In the rows, zero is written as 128.
Group, then class
[116  98 118 138 124 125 151 103 113 134 129 124 123 148 131 173 126 115
 117  94 142 128 121 130 115 122 129 138 160 135 117 122 133 128 116 126
 113 126 136 137 137 151 129  86 125 135  99 112 139 124 152 113 113 111
 141 112 119 131 131 117 154 101 127 125 126 118 141 110 124 117 126 109
 128 124 116 134 104 110   4 141] : U/F
[125  98 125 104 176 115 140 129 131 134 101 152 127 128 129 149 151 115
 130 115 136 115 129 124 182 116 132 134 134 146 121 119 142 153 126 145
  77 121 128 162 129 143 136 128 117 101 184 118 126  60 129 103 109 153
 126 114 138 128 146 129 150  86 123 126 131 134 136 120 140 138 212 120
 131 110 110 126 129 142 105 135] : N/J
[133 130 118 105 124 133 136 147 136 124 112 141 134 111 157 101 143 134
 139 126 120 127 134 132 160 145 123 145 117 139 116 119 136 145 158 111
 100 133 133 131 130 145 130 121 136  89 150 122 137 112 148 128 102 156
 137 112 107 118 138 142 122  92 129 145 131 138 119 105 137 141 137 133
 109 131 111 116 129 130 200 131] : T/X
[119 115 119 129 143 130 140 108 121 134 121 117 114 130 126 140 140 124
 132 127 133 121 117 122 134 129 125 146 127 141 107 136 121 125 130 132
  96 130 130 131 133 132 132 124 123 128 122 110 140 132 128  80 105 140
 141 105 134 134 144 122 152 106 130 113 121 137 156 147 113 134 164 130
 121 122 109 143 120 118  46 129] : U/B
[132 141 119 129 136 128 140 150 138 129 107 133 135 115 145 112 141 134
 128 129 110 130 128 139 152 115 130 114 134 120 119 120 157 152 128 120
 107 129 131 132 117 135 125 144 137 105 155 130 131  82 130 139 109 146
 134 108 126 129 124 132 131  96 128 143 128 139 123 112 142 142 159 127
 142 109 122 116 145 143 178 126] : T/X
[126 123 117 109 162 115  72 128 133 129 105 145 129 120 126 138 160 129
 138 112 124 113 120 125 173 127 135 120 127 134 127 139 140 138 135 130
  92 123 123 147 133 146 138 146 122 105 174 137 121  40 124 131 127 140
 125 107 137 136 147 130 143 117 128 116 125 143 150 132 138 160 202 120
 115 112 108 144 149 141 110 128] : N/J
[131 158 106 125 121 136 121 142 148 125 115 131 131 111 150  98 139 147
 136 132 109 124 126 138 144 139 124 137 115 121 123 124 142 145 128  90
 103 131 134 122 119 133 131 166 142 103 140 122 134  90 134 135 115 137
 133 112 106 128 128 143 125 116 137 138 126 139 147 125 133 152 131 132
 103 122 114 116 141 133 186 126] : T/X
[118 116 128 140 119 134 160  90 141 128 123 126 118 146 133 152 130 124
 125 106 132 117 116 134 111 134 134 138 138 134 120 115 132 137  88 123
  87 125 133 136 130 112 132 123 136 151  89 101 130 139 149 106 104 111
 133 112 109 132 138 111 147  86 126 126 126 118 166 133 120 126 146 122
 141 119 112 132 108 113  14 137] : U/F
[130 114 134 119 159 130 116 130 129 137 114 133 125 136 123 143 141 120
 134 110 129 120 120 125 154 124 135 118 124 131 126 124 140 144 130 135
 109 129 131 145 132 142 138 124 125 121 169 134 119 119 136 126 131 135
 128 120 126 131 134 127 142 105 122 125 128 123 134 139 142 141 192 125
 128 120 125 137 132 125  76 130] : N/C
[125  97 119  95 162 116 113 125 127 129 118 151 131 137 115 163 147 117
 128  99 135 118 136 112 187 118 133 148 155 131 130 131 133 141 148 158
 112 122 135 157 136 158 131 115 110  94 159 122 121  28 149 124 119 145
 134 124 125 139 155 126 155 115 124 118 119 141 129 115 128 148 191 102
 128 125 118 139 136 148 117 123] : N/J
[128 154 128 121 142 148 134 161 147 124 119 126 130 110 132  93 129 138
 118 151 113 129 133 135 153 126 122 115 121 111 127 124 133 164 135  94
 119 135 125 129 124 117 130 158 136  97 178 135 120 104 125 141 114 143
 128 119  96 134 132 133 129 109 121 139 125 138 130 118 151 160 183 136
 118 115 133 120 159 151 206 116] : T/X
[123 116 101 110 156 120  94 115 124 132 112 143 124 124 128 152 151 125
 123 109 127 109 123 129 169 126 131 133 140 138 114 135 129 130 157 130
  87 124 127 138 132 157 136 139 122 110 153 126 130 105 121  94 100 144
 126 108 134 133 146 133 150 106 126 114 130 137 145 107 125 143 196 118
 124 116 112 145 145 142  96 138] : N/J
[131 100 134 108 159 125 128 111 131 131 113 140 129 141 113 152 144 122
 129 121 135 121 130 113 156 109 129 154 127 136 125 128 133 136 126 152
 105 120 127 160 139 138 154 119 119  99 146 130 116  32 141 110 119 146
 130 124 139 136 142 124 142 116 135 124 121 137 134 142 132 135 160 117
 125 119 111 139 118 134 108 126] : N/J
[128 120 114 109 149 107 108 122 143 130 110 151 137 124 129 144 144 129
 131 106 131 119 127 135 167 129 135 143 130 138 134 127 154 138 102 129
  90 117 133 151 132 131 138 143 120 109 147 125 118  45 132 123 119 133
 120 126 137 136 139 132 139 115 125 122 132 142 145 111 134 138 159 120
 125 115 106 127 128 143 120 130] : N/J
